Below are the code and all the weights of a small trained network. Each question names an input and a class and asks about switching units off, where a switched-off unit gives its printed mean instead of its output.

import numpy as np


def w(rows, s, z=0):
    codes = np.array(rows[::2]) - 128.0
    scale = np.full(codes.shape[1], s)
    scale[-1] = z or s
    return codes * scale


def norm(h):
    return h / np.sqrt((h * h).mean(-1, keepdims=True) + 1e-5)


def f(y):
    return np.maximum(y, 0)


def log_softmax(a):
    a = a - a.max(-1, keepdims=True)
    return a - np.log(np.exp(a).sum(-1, keepdims=True))


def net(x, mask):
    res = np.array(x, float).reshape(1, 8) / 4 @ E
    u = 0
    for l in range(2):
        y = f(norm(res) @ A[l][:, :-1].T + A[l][:, -1])
        res = res + np.where(mask[u : u + 15], y, B[l][:, -1]) @ B[l][:, :-1]
        u += 15
    return log_softmax(norm(res)[-1] @ U[:, :-1].T + U[:, -1])


A, B = {}, {}
E = w([
[156,90,144,88,162,140],'x0',
[159,99,219,175,62,53],'x1',
[140,114,131,122,122,135],'x2',
[135,125,125,134,110,133],'x3',
[148,107,134,122,113,144],'x4',
[62,52,62,88,92,67],'x5',
[133,21,112,254,163,173],'x6',
[142,115,132,124,118,139],'x7',
],0.0055)
A[0] = w([
[156,139,73,111,8,182,127],'0.n0',
[3,108,46,134,168,50,155],'0.n1',
[96,130,109,21,68,79,110],'0.n2',
[175,121,164,153,129,39,196],'0.n3',
[51,116,213,151,89,47,93],'0.n4',
[186,241,193,39,87,124,206],'0.n5',
[176,111,152,140,120,152,127],'0.n6',
[134,243,199,111,141,176,174],'0.n7',
[22,55,132,95,155,121,65],'0.n8',
[85,76,53,93,176,208,86],'0.n9',
[99,88,113,220,144,142,197],'0.n10',
[64,243,146,188,26,142,73],'0.n11',
[107,2,91,87,220,170,77],'0.n12',
[107,29,152,200,137,54,1],'0.n13',
[153,189,101,177,77,65,93],'0.n14',
],0.006,0.0021)
B[0] = w([
[123,141,124,93,169,128,151],'0.n0',
[184,75,138,111,67,196,191],'0.n1',
[19,148,181,101,196,205,196],'0.n2',
[91,162,251,164,88,73,183],'0.n3',
[159,118,106,70,102,122,176],'0.n4',
[183,141,21,177,95,2,254],'0.n5',
[84,219,118,193,207,85,158],'0.n6',
[197,45,87,111,144,128,226],'0.n7',
[171,197,105,188,38,116,159],'0.n8',
[138,202,147,172,99,89,185],'0.n9',
[161,73,134,165,164,162,193],'0.n10',
[136,134,113,81,152,96,176],'0.n11',
[84,176,81,206,44,124,183],'0.n12',
[117,49,147,165,179,65,173],'0.n13',
[141,128,192,172,156,173,156],'0.n14',
],0.0047,0.0064)
A[1] = w([
[165,84,162,119,49,67,116],'1.n0',
[182,147,103,190,159,144,49],'1.n1',
[87,157,254,154,167,121,90],'1.n2',
[140,172,104,53,160,155,180],'1.n3',
[148,200,128,117,95,113,151],'1.n4',
[149,122,178,94,101,70,98],'1.n5',
[87,69,51,181,160,159,95],'1.n6',
[164,137,103,130,148,201,141],'1.n7',
[94,37,99,201,126,128,190],'1.n8',
[59,137,143,101,111,120,157],'1.n9',
[112,154,164,181,141,123,159],'1.n10',
[110,109,119,180,160,177,113],'1.n11',
[96,145,154,47,89,79,1],'1.n12',
[140,134,180,190,90,50,112],'1.n13',
[28,200,110,3,54,145,165],'1.n14',
],0.0097,0.0025)
B[1] = w([
[25,169,144,61,155,113,222],'1.n0',
[71,112,115,97,137,170,215],'1.n1',
[218,72,53,222,33,211,175],'1.n2',
[138,19,66,180,114,57,205],'1.n3',
[189,92,119,87,168,81,203],'1.n4',
[82,246,152,129,164,157,195],'1.n5',
[158,189,177,74,106,77,204],'1.n6',
[117,140,114,136,163,63,184],'1.n7',
[120,142,73,132,104,70,236],'1.n8',
[76,98,193,110,131,205,165],'1.n9',
[138,127,96,72,205,175,181],'1.n10',
[65,224,181,117,134,218,190],'1.n11',
[146,195,203,139,92,255,188],'1.n12',
[180,80,182,102,149,137,241],'1.n13',
[125,58,116,162,120,181,253],'1.n14',
],0.0066)
U = w([
[218,95,9,102,153,59,108],'0',
[93,20,67,116,68,231,182],'1',
[219,192,210,60,168,79,169],'2',
[65,146,232,62,69,227,54],'3',
[93,227,100,166,212,205,251],'4',
[73,203,49,187,3,107,129],'5',
[216,88,193,243,134,196,41],'6',
[65,38,192,155,101,21,127],'7',
],0.016,0.0012)

Each question gives the input, the list of numbers given to net, and the class t.
The units are the neurons (one row each of A and B). Each row of codes is followed by its name. A weight is (code - 128) times the scale printed after its matrix; where a second scale follows, it is the last column's (A, B and U).
mask holds one flag per neuron, layer by layer. A switched-off neuron (its flag False) gives its mean, the last column of its row in B, instead of its output. The means were averaged over made-up inputs and are rounded, as every weight is.
A unit's drop is (log p(t) with every unit on - log p(t) with that unit switched off) / (log p(t) with every unit on - log p(t) with every unit switched off).
The circuit of an input: a set's keep is (log p(t) with only the set's units on - log p(t) with every unit switched off) / (log p(t) with every unit on - log p(t) with every unit switched off). Starting from the 12 units with the biggest drops (on a tie, the unit counted first), units are removed one at a time, each time the one whose removal leaves the highest keep (on an exact tie, the one counted first), for as long as the keep stays at least 0.8.
units of the circuit, in order: the units of the circuit, biggest drop first
most important unit: the unit with the biggest drop
k most important neurons: the k neurons with the biggest drops, biggest first
top k neurons in layer l: the k neurons of layer l with the biggest drops, biggest first
drop of u: that unit's drop, to one decimal
input [-6,-5,5,-4,-8,2,2,-6], class 5: most important unit => 0.n1
input [-2,0,1,1,6,4,6,4], class 5: units of the circuit, in order => (1.n8, 0.n12)
input [7,1,-1,-3,-4,2,-7,3], class 3: top 2 neurons in layer 1 => (1.n12, 1.n5)
input [-2,8,-3,-3,3,2,-5,0], class 3: units of the circuit, in order => (0.n2, 1.n12)
input [-3,-2,-5,-7,-8,3,1,-4], class 5: 2 most important neurons => (0.n1, 0.n5)
input [-6,5,4,-1,-5,0,-3,5], class 2: 2 most important neurons => (0.n5, 1.n4)
input [8,-1,-4,-6,-2,8,-7,8], class 1: top 2 neurons in layer 0 => (0.n3, 0.n2)
input [-2,-2,6,4,-4,-1,8,3], class 4: 2 most important neurons => (1.n11, 0.n5)
input [-5,6,-2,-3,-4,-1,0,-1], class 2: top 2 neurons in layer 0 => (0.n4, 0.n2)
input [2,4,-3,0,-3,1,5,8], class 7: 3 most important neurons => (1.n8, 0.n13, 0.n2)
input [4,-6,-5,0,6,1,8,-8], class 5: 2 most important neurons => (0.n12, 1.n8)
input [2,-2,-5,3,-2,6,-8,7], class 1: top 2 neurons in layer 1 => (1.n14, 1.n3)
input [0,0,4,-6,-4,7,-6,-5], class 1: 3 most important neurons => (1.n14, 0.n2, 1.n3)
input [3,-4,6,-3,-8,6,1,-2], class 5: most important neuron => (0.n12)
input [-5,-1,7,-7,-5,2,-8,-8], class 1: top 3 neurons in layer 1 => (1.n14, 1.n3, 1.n12)
input [1,0,2,-3,-4,-3,3,-7], class 4: drop of 1.n11 => 0.4
input [-6,-2,0,-6,8,-1,-4,1], class 0: drop of 0.n5 => 0.2
input [8,5,4,5,-7,2,-5,-5], class 3: drop of 0.n2 => 0.2
input [7,-6,8,6,-7,-1,-8,1], class 0: drop of 0.n5 => 0.4
input [-3,0,-6,7,3,-8,8,-1], class 4: most important unit => 1.n11
